Here is a tiny trained network, its code and every weight. The questions are about switching its units off for an input and a class, where a switched-off unit gives its printed mean instead of its output.

import numpy as np


def w(rows, s, z=0):
    codes = np.array(rows[::2]) - 128.0
    scale = np.full(codes.shape[1], s)
    scale[-1] = z or s
    return codes * scale


def norm(h):
    return h / np.sqrt((h * h).mean(-1, keepdims=True) + 1e-5)


def f(y):
    return y / 2 * (1 + np.tanh(0.7978845608 * (y + 0.044715 * y**3)))


def log_softmax(a):
    a = a - a.max(-1, keepdims=True)
    return a - np.log(np.exp(a).sum(-1, keepdims=True))


def net(x, mask):
    res = np.array(x, float).reshape(1, 6) / 4 @ E
    u = 0
    for l in range(3):
        y = f(norm(res) @ A[l][:, :-1].T + A[l][:, -1])
        res = res + np.where(mask[u : u + 7], y, B[l][:, -1]) @ B[l][:, :-1]
        u += 7
    return log_softmax(norm(res)[-1] @ U[:, :-1].T + U[:, -1])


A, B = {}, {}
E = w([
[121,117,158,94,118,143,31,210,172],'x0',
[143,184,57,135,55,117,146,116,171],'x1',
[238,160,139,122,95,72,43,74,52],'x2',
[9,34,102,89,147,39,142,170,90],'x3',
[108,87,185,67,116,158,134,154,182],'x4',
[154,144,146,1,150,87,114,143,90],'x5',
],0.0093)
A[0] = w([
[69,189,31,81,74,126,51,219,221,87],'0.n1',
[70,119,215,116,169,169,123,172,103,64],'0.n2',
[87,150,180,123,119,201,142,159,182,115],'0.n3',
[155,34,248,77,76,152,87,68,165,113],'0.n4',
[123,120,155,78,147,112,76,133,31,6],'0.n5',
[5,26,154,113,132,83,118,178,135,20],'0.n6',
[104,214,150,142,162,173,93,198,173,35],'0.n7',
],0.011,0.0023)
B[0] = w([
[105,138,189,218,116,94,105,251,117,202],'0.n1',
[91,162,140,117,210,196,147,64,126,190],'0.n2',
[240,75,142,135,128,129,170,66,139,180],'0.n3',
[133,132,185,195,113,67,67,178,160,204],'0.n4',
[231,120,89,78,139,98,156,135,142,203],'0.n5',
[28,106,124,137,142,187,82,201,63,254],'0.n6',
[207,125,49,105,92,187,141,160,150,161],'0.n7',
],0.013,0.0088)
A[1] = w([
[89,93,85,104,98,65,173,136,205,23],'1.n1',
[93,59,13,106,105,100,62,97,151,9],'1.n2',
[124,40,155,146,157,143,202,83,11,233],'1.n3',
[131,100,156,43,187,65,91,94,63,29],'1.n4',
[87,174,43,246,96,111,185,85,105,140],'1.n5',
[116,181,213,67,99,241,118,132,226,25],'1.n6',
[137,121,98,84,98,14,105,170,85,171],'1.n7',
],0.011,0.0016)
B[1] = w([
[164,17,138,188,199,125,45,122,137,127],'1.n1',
[117,115,172,207,113,34,147,105,151,134],'1.n2',
[133,75,15,76,86,43,106,175,166,242],'1.n3',
[211,183,197,219,127,105,58,184,177,216],'1.n4',
[58,123,141,221,71,129,132,66,136,253],'1.n5',
[203,105,112,152,199,3,154,159,64,165],'1.n6',
[174,105,130,45,169,73,186,2,58,234],'1.n7',
],0.0097,0.0068)
A[2] = w([
[129,243,130,100,75,72,85,140,70,74],'2.n1',
[104,250,147,114,79,232,103,58,186,6],'2.n2',
[148,182,93,129,107,173,138,87,122,41],'2.n3',
[121,94,76,154,76,151,117,45,174,92],'2.n4',
[103,105,122,101,99,133,163,82,79,159],'2.n5',
[116,115,209,99,160,151,173,67,225,19],'2.n6',
[50,135,109,149,151,136,97,125,69,71],'2.n7',
],0.016,0.0022)
B[2] = w([
[125,97,143,78,167,101,139,18,96,252],'2.n1',
[174,171,209,122,90,240,87,135,61,198],'2.n2',
[42,85,183,87,114,206,146,142,141,181],'2.n3',
[68,209,128,127,98,71,119,89,94,254],'2.n4',
[144,68,196,252,132,106,123,167,139,169],'2.n5',
[91,96,107,83,135,46,63,112,93,132],'2.n6',
[97,52,61,38,161,94,170,133,188,242],'2.n7',
],0.015,0.0073)
U = w([
[113,215,48,67,162,140,138,141,130,2],'0',
[95,194,184,146,68,221,139,36,73,128],'1',
[179,122,74,97,147,202,192,102,160,38],'2',
[42,128,66,187,87,63,186,44,129,151],'3',
[8,53,105,51,196,136,119,210,104,160],'4',
[181,142,176,202,125,147,105,232,178,150],'5',
[218,125,174,55,188,69,110,51,90,210],'6',
],0.013,0.0049)

Each question gives the input, the list of numbers given to net, and the class t.
The units are the neurons (one row each of A and B). Each row of codes is followed by its name. A weight is (code - 128) times the scale printed after its matrix; where a second scale follows, it is the last column's (A, B and U).
mask holds one flag per neuron, layer by layer. A switched-off neuron (its flag False) gives its mean, the last column of its row in B, instead of its output. The means were averaged over made-up inputs and are rounded, as every weight is.
A unit's drop is (log p(t) with every unit on - log p(t) with that unit switched off) / (log p(t) with every unit on - log p(t) with every unit switched off).
The circuit of an input: a set's keep is (log p(t) with only the set's units on - log p(t) with every unit switched off) / (log p(t) with every unit on - log p(t) with every unit switched off). Starting from the 12 units with the biggest drops (on a tie, the unit counted first), units are removed one at a time, each time the one whose removal leaves the highest keep (on an exact tie, the one counted first), for as long as the keep stays at least 0.8.
circuit, biggest first: the units of the circuit, biggest drop first
most important unit: the unit with the biggest drop
k most important neurons: the k neurons with the biggest drops, biggest first
top k neurons in layer l: the k neurons of layer l with the biggest drops, biggest first
drop of u: that unit's drop, to one decimal
input [5,-7,-5,-5,7,-2], class 6: circuit, biggest first	(0.n3)
input [-3,8,1,5,5,7], class 6: top 3 neurons in layer 1	(1.n7; 1.n5; 1.n3)
input [0,-8,0,-6,-3,-4], class 2: top 2 neurons in layer 1	(1.n6; 1.n4)
input [-2,-7,3,1,3,0], class 5: top 2 neurons in layer 0	(0.n2; 0.n5)
input [2,-5,3,-3,7,-2], class 5: 3 most important neurons	(0.n4; 2.n1; 1.n7)
input [2,1,6,8,-3,-2], class 6: 2 most important neurons	(0.n5; 1.n7)
input [8,-3,6,2,2,-6], class 5: 2 most important neurons	(0.n4; 2.n7)
input [4,5,5,7,1,3], class 6: 3 most important neurons	(1.n7; 0.n5; 2.n1)
input [-8,2,0,-5,-5,2], class 1: 2 most important neurons	(0.n6; 2.n2)
input [7,-1,-3,-7,8,5], class 5: 2 most important neurons	(0.n1; 0.n4)
input [-3,8,-8,5,-6,-3], class 4: 2 most important neurons	(0.n1; 2.n7)
input [8,-5,-7,-3,5,2], class 5: 2 most important neurons	(0.n3; 0.n7)
input [-5,6,0,1,7,3], class 6: top 2 neurons in layer 0	(0.n6; 0.n2)
input [1,-4,-5,-7,-3,-4], class 2: 2 most important neurons	(0.n7; 1.n6)
input [-2,-1,3,-2,-1,-3], class 1: most important neuron	(0.n6)
input [1,0,3,-2,-6,-8], class 1: 3 most important neurons	(2.n2; 0.n6; 1.n3)
input [0,7,-5,-8,-2,2], class 5: top 2 neurons in layer 1	(1.n6; 1.n7)
input [7,-4,2,7,-8,8], class 6: 2 most important neurons	(0.n5; 1.n4)
input [-1,1,5,-6,-1,1], class 1: top 2 neurons in layer 2	(2.n2; 2.n3)
input [8,-1,-7,-5,-2,2], class 5: most important unit	0.n1
input [7,1,5,-8,-6,-2], class 1: top 3 neurons in layer 1	(1.n3; 1.n7; 1.n4)
input [-6,8,6,-2,-7,-3], class 1: 2 most important neurons	(2.n2; 0.n6)
input [-2,-1,2,-6,5,-4], class 5: top 2 neurons in layer 0	(0.n4; 0.n2)
input [-7,-4,5,-8,0,1], class 1: drop of 1.n6	0.1
input [-4,7,1,-4,-8,-8], class 1: drop of 2.n2	0.4
input [3,-1,-4,-7,3,5], class 5: drop of 2.n1	0.3
